In the rows, zero is written as 128.
Both labels of each row
[112 147 134 166  91 153 134 204 159 136  69 119 115 105 134 113  59 119]
lf/lz
[120 126 124 108 142  98 125 141 176 128 128 136 114 136 128 109 128 136]
Cn/fc
[137 134 130 142 148 163 113 198 166 128 132 127 133 144 134 135 125 114]
Cn/fc
[128 102 126 189 128  88 118 149 158 105 160 128 121 133 125 126 146 128]
lf/fc
[143 129 139 155 180 123 129 189 160 119 118 136 118 137 143 130 114 120]
lf/cd
[140 143 114 137 119  96 135 143 173 125 148 123 120 124 137 119 101 136]
Dc/fc
[135 179 125 124 116 166 131 117 167 159 121 113 132 112 141 116 109 129]
Dc/fc
[121 140 127 153 132 106 130 119 127 142 110 131 126 117 136 129 124 121]
Dc/fc
[120 132 124 154  99 128 125 115 176 125 134 109 138 116 137 142  99 126]
Hs/lz
[142 142 120 158 132 183 138 139 138 160  82 116 133 131 140 137 127 129]
Dc/cd
[144 140 122 119 148 162 197 199 179 144 137 145 122 136 114 102 101 120]
Cn/fc
[137 143 127 155 122 134 111 145 161 138 152 123 131 127 132 118 116 133]
Hs/fc
[127 135 132 114 131 175 142 109 160 147 125 112 149 131 142 125 116 172]
Hs/cd
[136 132  94 137 137 171 116 252 198 159 121 118 130 134 127 107  89 129]
Cn/fc
[116 129 141 140 137 136 132 149 129 158 121 129 141 119 146 132  99 120]
Hs/sr
[117 133 139 152 105 117 114 193 185 157 138 125 130 135 125 109  86 122]
Dc/cd
[115 134 147 189 110 137 123 197 147 108 124 132 120 117 132 140  98 122]
lf/lz
[115 148 114 117 174 184 129 200 164 154 112 126 144 131 123 126 109 127]
Cn/cd

Two labels a row
[124 127 151 119 130 145 130 129 119 128 155 134 120 129 123 115 128 127]
bp/fr
[141 126 142 128 132 132 113 136 133 139 157 143 122 140 128 121 127 118]
bp/fr
[124 121 125 148 133 138 119 123 108 112 142 137 117 136 117 117 120  75]
jn/fr
[143 133 137 123 185 147 141 129 130 143 154 142 145 145 128 116 114 132]
bp/fr
[122 116 149 107 138 136 142 123 118 142 161 140 120 163 121 123 132 133]
bp/fr
[107 109 142 138 125 157 128 117 110 123 160 140 111 128 122 116 115 122]
nb/fr
[122 134 135 119 141 137 124 140 124 132 155 121 137 124 125 146 128 123]
nb/fr
[129 127 139 123 123 133 126 128 136 131 158 135 125 132 135 137 139 130]
nb/fr
[129 100 148 121 148 156 136 114 115 136 169 145  73 161 111 122 116 125]
bp/fr
[119 104 134 143 129 171 116 117 107 115 147 134 108 134 124 119 112 117]
jn/fr
[125 134 147 123 104 153 137 118 120 136 153 143 124 113 120 130 118 130]
bz/fr
[132 107 143 131 148 144 135 123 125 125 150 136 113 143 132 136 124 125]
bp/fr
[117 112 155 124 125 142 132 121 112 123 146 144 111 146 126 123 122 122]
jn/fr
[134 123 141 143 140 149 141 133 122 130 145 143 114 112 126 122 130 110]
nb/fr
[123 128 143 146 153 136 112 138 114 124 143 121 121 119 121 115 117 117]
bp/fr
[121 114 143 118 104 117 106 125 116 115 128 142 125 134 126 140 125 118]
jn/fr
[125 117 150 129 141 142 128 124 118 132 150 145 120 141 132 117 124 123]
bp/fr
[120 105 136 132 138 134 139 118 121 126 135 142 117 151 127 138 125 115]
jn/fr
[122 161 135 134 154 133 117 141 112 132 107 138 118 136 134 129 134 126]
bp/Ch
[132 121 123 142 144 118 109 126 120 111 128 124 116 124 122 120 115 111]
jn/fr
[110 112 142 136 144 142 142 114 110 126 154 131 110 147 123 111 112 132]
jn/fr
[143 142 126 121 140 139 132 131 137 138 155 132 142 117 132 117 128 120]
nb/fr
[141 121 123 123 137 122 126 134 136 124 131 142 122 137 130 127 144 119]
bp/fr
[134 156 123 131 128 120 131 139 138 128 143 135 130 110 129 129 146 123]
nb/Ch
[119 147 150 123 160 143 122 123 120 139 141 137 136 121 129 117 125 131]
bp/fr
[113 134 119 139 131 130 118 143 111 132 114 139 116 133 125 135 117 124]
jn/Ch
[135 107 139 130 131 138 126 128 122 108 151 132 106 134 136 114 126 118]
nb/fr
[130 159 135 119 160 142 122 149 125 146 122 146 153 113 125 122 125 117]
bp/fr
[118 124 133 122 117 132 131 121 127 132 119 143 106 159 120 145 124 143]
jn/Ch
[124 132 127 136 146 139 124 124 113 126 145 126 128 148 139 123 120 119]
jn/fr
[117 109 138 135 149 139 137 142 117 126 144 136 130 119 128 133 125 125]
bp/fr
[153  61 123 148  84  89 122 107 144 100 119 129  88 160 130 136 140 106]
jn/fr
[113 133 136 122 154 121 125 124 116 134 154 121 113 138 132 123 122 125]
bp/fr
[116 120 140  99 148 148 134 129 129 128 156 136 121 143 132 121 110 125]
bp/fr
[119 142 122 126 165 154 133 139 120 130 154 138 123 113 115 117 112 117]
nb/fr

Both labels of each row
[126 108 133 121 115 149 147 143  76 125 114 118 144 143 144 115 135 143]
Y/L
[127 108 132 143 110 152 134 160  86 104 126 125 106 144 145 114 137 116]
S/L
[119 111 155 131 104 109 143 156 100 123 125 121 114 134 162 120 121 130]
E/D
[123 114 144 119 122 109 147 133 134 122 140 117 136 139 139 139 126 103]
E/L
[137 110 149 104 112 118 132 123  79 119 127 134 137 124 155 121  95 135]
E/L
